Below is a small trained network, with its code and all its weights. Each question gives an input and a class and asks what happens when units are switched off, that is, made to give their printed mean instead of their output.

import numpy as np


def w(rows, s, z=0):
    codes = np.array(rows[::2]) - 128.0
    scale = np.full(codes.shape[1], s)
    scale[-1] = z or s
    return codes * scale


def norm(h):
    return h / np.sqrt((h * h).mean(-1, keepdims=True) + 1e-5)


def f(y):
    return np.maximum(y, 0)


def log_softmax(a):
    a = a - a.max(-1, keepdims=True)
    return a - np.log(np.exp(a).sum(-1, keepdims=True))


def net(x, mask):
    res = np.array(x, float).reshape(1, 2) / 4 @ E
    u = 0
    for l in range(2):
        y = f(norm(res) @ A[l][:, :-1].T + A[l][:, -1])
        res = res + np.where(mask[u : u + 9], y, B[l][:, -1]) @ B[l][:, :-1]
        u += 9
    return log_softmax(norm(res)[-1] @ U[:, :-1].T + U[:, -1])


A, B = {}, {}
E = w([
[145,241,77,157,233,192,149,222],'x0',
[2,117,170,192,221,3,56,87],'x1',
],0.0076)
A[0] = w([
[128,196,169,107,87,155,150,189,108],'L0N0',
[174,128,71,181,118,148,135,134,8],'L0N1',
[114,50,122,126,187,96,185,16,166],'L0N2',
[169,116,102,211,145,29,2,138,133],'L0N3',
[150,68,154,112,133,202,174,209,88],'L0N4',
[129,149,42,153,138,182,110,173,17],'L0N5',
[185,89,128,55,59,116,104,109,69],'L0N6',
[123,181,169,75,237,173,25,125,86],'L0N7',
[141,99,68,57,57,94,237,160,146],'L0N8',
],0.0077,0.0015)
B[0] = w([
[128,97,103,224,101,133,80,86,201],'L0N0',
[101,2,90,118,136,191,174,214,171],'L0N1',
[174,105,113,124,172,155,88,111,231],'L0N2',
[217,187,74,91,66,207,202,126,238],'L0N3',
[106,106,87,96,118,118,110,60,224],'L0N4',
[87,95,99,41,126,208,77,118,205],'L0N5',
[95,199,172,127,142,67,165,235,247],'L0N6',
[168,143,200,164,158,74,185,144,205],'L0N7',
[103,174,230,165,137,57,77,178,254],'L0N8',
],0.0068,0.006)
A[1] = w([
[181,141,151,116,153,128,167,184,239],'L1N0',
[109,157,87,82,195,147,101,180,197],'L1N1',
[48,165,78,112,207,153,46,107,107],'L1N2',
[118,78,161,115,121,2,129,49,251],'L1N3',
[214,106,127,210,138,171,85,105,112],'L1N4',
[82,79,53,75,135,203,77,118,43],'L1N5',
[176,91,59,37,147,94,117,7,138],'L1N6',
[132,80,174,50,84,168,149,114,245],'L1N7',
[150,148,181,154,110,96,80,145,163],'L1N8',
],0.0083,0.0021)
B[1] = w([
[55,61,126,143,135,89,74,78,222],'L1N0',
[163,206,135,170,83,85,185,50,199],'L1N1',
[148,29,163,59,95,91,96,122,174],'L1N2',
[124,172,76,163,132,210,131,160,255],'L1N3',
[88,164,143,108,92,150,84,200,170],'L1N4',
[56,234,1,147,54,211,236,245,186],'L1N5',
[242,17,116,116,150,210,45,35,199],'L1N6',
[113,164,109,135,238,33,127,85,211],'L1N7',
[171,68,164,15,60,129,139,151,203],'L1N8',
],0.0076,0.0078)
U = w([
[110,82,234,10,52,15,99,192,171],'0',
[224,27,90,111,181,219,40,3,191],'1',
[74,195,18,130,79,206,197,172,193],'2',
[94,192,173,208,245,14,172,7,161],'3',
[98,57,160,143,152,143,163,109,2],'4',
[75,46,159,128,180,150,161,118,6],'5',
],0.014,0.0099)

Each question gives the input, the list of numbers given to net, and the class t.
The units are the neurons (one row each of A and B). Each row of codes is followed by its name. A weight is (code - 128) times the scale printed after its matrix; where a second scale follows, it is the last column's (A, B and U).
mask holds one flag per neuron, layer by layer. A switched-off neuron (its flag False) gives its mean, the last column of its row in B, instead of its output. The means were averaged over made-up inputs and are rounded, as every weight is.
A unit's drop is (log p(t) with every unit on - log p(t) with that unit switched off) / (log p(t) with every unit on - log p(t) with every unit switched off).
most important unit: the unit with the biggest drop
k most important neurons: the k neurons with the biggest drops, biggest first
drop when u is switched off: that unit's drop, to one decimal
input [1,2], class 3: 3 most important neurons : [L0N7 L1N6 L1N5]
input [-7,1], class 1: 2 most important neurons : [L0N2 L0N8]
input [0,-6], class 0: most important unit : L0N8
input [7,1], class 3: 3 most important neurons : [L0N7 L1N1 L1N6]
input [5,1], class 3: 3 most important neurons : [L0N7 L1N1 L1N6]
input [0,0], class 0: 2 most important neurons : [L0N4 L0N5]
input [0,5], class 1: 2 most important neurons : [L0N6 L0N8]
input [4,2], class 3: drop when L1N0 is switched off : 0.0
input [7,2], class 3: drop when L0N7 is switched off : 1.9
input [6,2], class 3: drop when L0N7 is switched off : 1.9
input [-6,-7], class 0: drop when L1N0 is switched off : 0.0
